Below are the code and all the weights of a small trained network. Each question names an input and a class and asks about switching units off, where a switched-off unit gives its printed mean instead of its output.

import numpy as np


def w(rows, s, z=0):
    codes = np.array(rows[::2]) - 128.0
    scale = np.full(codes.shape[1], s)
    scale[-1] = z or s
    return codes * scale


def norm(h):
    return h / np.sqrt((h * h).mean(-1, keepdims=True) + 1e-5)


def f(y):
    return np.maximum(y, 0)


def log_softmax(a):
    a = a - a.max(-1, keepdims=True)
    return a - np.log(np.exp(a).sum(-1, keepdims=True))


def net(x, mask):
    res = np.array(x, float).reshape(1, 3) / 4 @ E
    u = 0
    for l in range(3):
        y = f(norm(res) @ A[l][:, :-1].T + A[l][:, -1])
        res = res + np.where(mask[u : u + 13], y, B[l][:, -1]) @ B[l][:, :-1]
        u += 13
    return log_softmax(norm(res)[-1] @ U[:, :-1].T + U[:, -1])


A, B = {}, {}
E = w([
[138,255,189,72,174,147,169,140,99,154,111],'x0',
[75,122,170,115,89,150,161,52,87,116,136],'x1',
[71,86,120,113,152,85,79,178,91,168,36],'x2',
],0.0072)
A[0] = w([
[171,95,61,221,109,76,108,212,142,104,172,200],'0.n0',
[93,145,153,55,95,32,28,99,178,105,88,91],'0.n1',
[119,40,114,168,78,60,102,107,143,111,148,202],'0.n2',
[147,50,175,94,40,143,191,125,55,104,106,107],'0.n3',
[153,199,209,97,122,112,160,144,183,90,71,94],'0.n4',
[81,164,210,155,145,118,190,158,48,139,148,99],'0.n5',
[126,156,108,211,94,131,65,116,140,2,206,249],'0.n6',
[156,29,178,232,203,200,131,52,205,61,117,77],'0.n7',
[187,173,57,179,119,159,149,123,128,122,143,194],'0.n8',
[173,163,162,145,136,147,162,103,125,183,121,200],'0.n9',
[62,108,192,128,162,180,32,88,125,140,36,41],'0.n10',
[107,61,105,163,206,152,192,129,90,234,107,93],'0.n11',
[216,187,103,100,134,121,204,101,58,199,44,39],'0.n12',
],0.0045,0.0014)
B[0] = w([
[165,211,137,147,159,117,98,173,124,46,106,242],'0.n0',
[77,125,48,98,163,76,185,195,78,131,66,183],'0.n1',
[126,217,114,25,125,156,227,117,111,139,108,254],'0.n2',
[101,137,64,113,189,152,234,44,232,197,171,202],'0.n3',
[142,147,99,91,51,114,132,199,129,110,126,203],'0.n4',
[145,120,190,162,116,167,104,102,154,63,129,210],'0.n5',
[139,122,213,132,217,163,44,183,134,157,133,243],'0.n6',
[149,44,200,122,149,77,138,45,88,168,91,219],'0.n7',
[130,26,96,51,66,123,167,38,185,201,162,194],'0.n8',
[98,4,51,136,99,57,97,168,127,121,111,193],'0.n9',
[106,107,83,62,144,132,56,138,142,92,98,212],'0.n10',
[76,128,127,182,81,138,153,191,123,93,176,178],'0.n11',
[157,132,173,147,179,75,137,47,157,182,120,207],'0.n12',
],0.0044,0.0045)
A[1] = w([
[90,121,168,183,112,162,212,81,158,96,121,158],'1.n0',
[107,76,72,130,85,142,147,110,119,129,84,154],'1.n1',
[95,173,156,140,172,121,158,120,146,159,127,223],'1.n2',
[100,136,117,144,56,99,70,136,130,254,113,175],'1.n3',
[116,192,164,86,118,137,98,121,51,122,130,178],'1.n4',
[186,188,86,125,49,91,245,120,186,130,189,58],'1.n5',
[104,89,194,65,113,125,174,172,157,93,140,113],'1.n6',
[163,132,193,188,117,156,120,87,135,59,179,254],'1.n7',
[99,134,152,136,143,144,29,133,101,148,63,191],'1.n8',
[65,107,191,169,157,130,74,84,162,157,90,161],'1.n9',
[164,87,150,136,238,90,140,208,130,106,161,60],'1.n10',
[56,155,151,101,130,125,64,158,71,206,62,244],'1.n11',
[191,113,171,85,184,68,89,179,172,209,153,179],'1.n12',
],0.0053,0.00093)
B[1] = w([
[114,110,81,132,81,87,122,191,70,115,147,210],'1.n0',
[62,200,89,113,133,118,136,133,102,163,72,183],'1.n1',
[184,63,91,161,152,156,52,145,133,130,159,183],'1.n2',
[155,209,145,160,243,120,148,121,105,161,236,161],'1.n3',
[124,98,97,188,64,160,151,129,107,136,130,180],'1.n4',
[109,116,145,113,185,75,181,174,171,70,97,211],'1.n5',
[65,148,109,143,132,109,155,187,111,181,102,185],'1.n6',
[124,211,153,177,130,133,80,169,46,189,72,214],'1.n7',
[202,145,119,142,90,143,134,103,121,115,113,199],'1.n8',
[242,77,137,67,164,136,112,96,109,120,89,179],'1.n9',
[110,180,129,168,41,177,99,110,175,106,254,207],'1.n10',
[153,113,161,147,99,148,158,64,179,120,224,254],'1.n11',
[86,121,115,151,154,93,113,78,159,68,119,238],'1.n12',
],0.0057,0.0053)
A[2] = w([
[108,184,87,117,117,131,44,168,167,74,138,143],'2.n0',
[155,73,115,132,102,135,123,81,121,121,190,184],'2.n1',
[161,120,175,63,84,165,90,123,123,126,54,72],'2.n2',
[169,73,149,104,145,103,126,100,80,220,139,119],'2.n3',
[134,193,176,182,129,163,63,144,105,160,193,88],'2.n4',
[255,127,109,157,123,141,45,140,102,63,149,176],'2.n5',
[126,131,142,165,154,148,39,92,141,139,156,45],'2.n6',
[137,115,123,145,30,111,140,216,76,72,121,37],'2.n7',
[212,130,111,112,148,104,95,143,212,96,148,171],'2.n8',
[196,125,108,152,167,96,114,134,157,78,105,106],'2.n9',
[161,77,184,115,133,123,194,39,67,117,136,100],'2.n10',
[128,189,156,105,93,140,166,171,111,123,135,160],'2.n11',
[169,104,108,172,88,70,110,117,132,162,96,254],'2.n12',
],0.0068,0.0019)
B[2] = w([
[185,166,209,165,53,127,153,155,87,149,117,225],'2.n0',
[221,195,85,171,149,105,113,100,124,180,95,201],'2.n1',
[231,92,116,180,129,102,153,130,178,181,153,148],'2.n2',
[204,93,150,155,90,156,130,102,193,83,103,202],'2.n3',
[104,126,44,176,135,170,110,101,104,165,125,205],'2.n4',
[90,88,88,119,140,118,158,125,108,158,93,232],'2.n5',
[79,165,50,125,208,159,34,125,106,190,177,181],'2.n6',
[87,175,174,184,42,127,125,254,35,63,143,161],'2.n7',
[86,73,154,59,136,145,137,71,103,134,112,250],'2.n8',
[121,107,148,108,187,101,140,106,135,93,113,202],'2.n9',
[145,153,183,148,98,132,138,226,191,125,119,254],'2.n10',
[102,73,71,109,117,94,23,147,103,91,136,173],'2.n11',
[120,218,172,117,125,209,159,139,130,122,249,174],'2.n12',
],0.0059,0.0066)
U = w([
[119,141,63,136,221,161,55,56,98,189,191,254],'0',
[85,171,145,158,61,108,111,242,43,77,163,139],'1',
[238,109,192,175,74,161,170,148,207,177,105,130],'2',
[39,61,59,16,111,128,183,116,102,164,53,32],'3',
[106,95,206,10,200,42,160,133,169,59,138,24],'4',
],0.013,0.0015)

Each question gives the input, the list of numbers given to net, and the class t.
The units are the neurons (one row each of A and B). Each row of codes is followed by its name. A weight is (code - 128) times the scale printed after its matrix; where a second scale follows, it is the last column's (A, B and U).
mask holds one flag per neuron, layer by layer. A switched-off neuron (its flag False) gives its mean, the last column of its row in B, instead of its output. The means were averaged over made-up inputs and are rounded, as every weight is.
A unit's drop is (log p(t) with every unit on - log p(t) with that unit switched off) / (log p(t) with every unit on - log p(t) with every unit switched off).
The circuit of an input: a set's keep is (log p(t) with only the set's units on - log p(t) with every unit switched off) / (log p(t) with every unit on - log p(t) with every unit switched off). Starting from the 12 units with the biggest drops (on a tie, the unit counted first), units are removed one at a time, each time the one whose removal leaves the highest keep (on an exact tie, the one counted first), for as long as the keep stays at least 0.8.
units of the circuit, in order: the units of the circuit, biggest drop first
unit that matters most: the unit with the biggest drop
k most important neurons: the k neurons with the biggest drops, biggest first
drop of u: that unit's drop, to one decimal
input [-7,1,1], class 3: units of the circuit, in order : [0.n2]
input [-6,-7,1], class 1: units of the circuit, in order : [0.n0; 2.n7]
input [3,5,0], class 1: 3 most important neurons : [1.n0; 0.n6; 0.n7]
input [2,0,-7], class 4: 4 most important neurons : [1.n5; 0.n8; 1.n10; 0.n11]
input [-6,0,1], class 1: 3 most important neurons : [0.n0; 0.n2; 0.n12]
input [-7,6,0], class 2: units of the circuit, in order : [0.n7; 2.n10; 1.n9]
input [7,6,1], class 2: 4 most important neurons : [0.n12; 0.n0; 0.n2; 0.n11]
input [2,4,1], class 2: 2 most important neurons : [1.n9; 0.n12]
input [3,-3,0], class 4: 2 most important neurons : [0.n6; 0.n4]
input [6,0,1], class 0: 2 most important neurons : [0.n2; 0.n12]
input [-7,0,4], class 1: 4 most important neurons : [0.n0; 0.n8; 0.n2; 0.n12]
input [1,3,0], class 1: 2 most important neurons : [0.n6; 1.n0]
input [-4,0,-7], class 0: 4 most important neurons : [0.n6; 1.n7; 0.n0; 2.n6]
input [-6,-8,-2], class 0: unit that matters most : 0.n6
input [-4,-5,-2], class 0: 2 most important neurons : [0.n6; 1.n10]
input [8,-2,-1], class 4: 3 most important neurons : [0.n6; 0.n4; 0.n12]
input [6,7,0], class 1: drop of 0.n4 : 3.4
input [8,8,7], class 2: drop of 1.n7 : 0.0
input [7,-2,2], class 0: drop of 0.n12 : 0.8
input [5,-1,2], class 0: unit that matters most : 0.n12
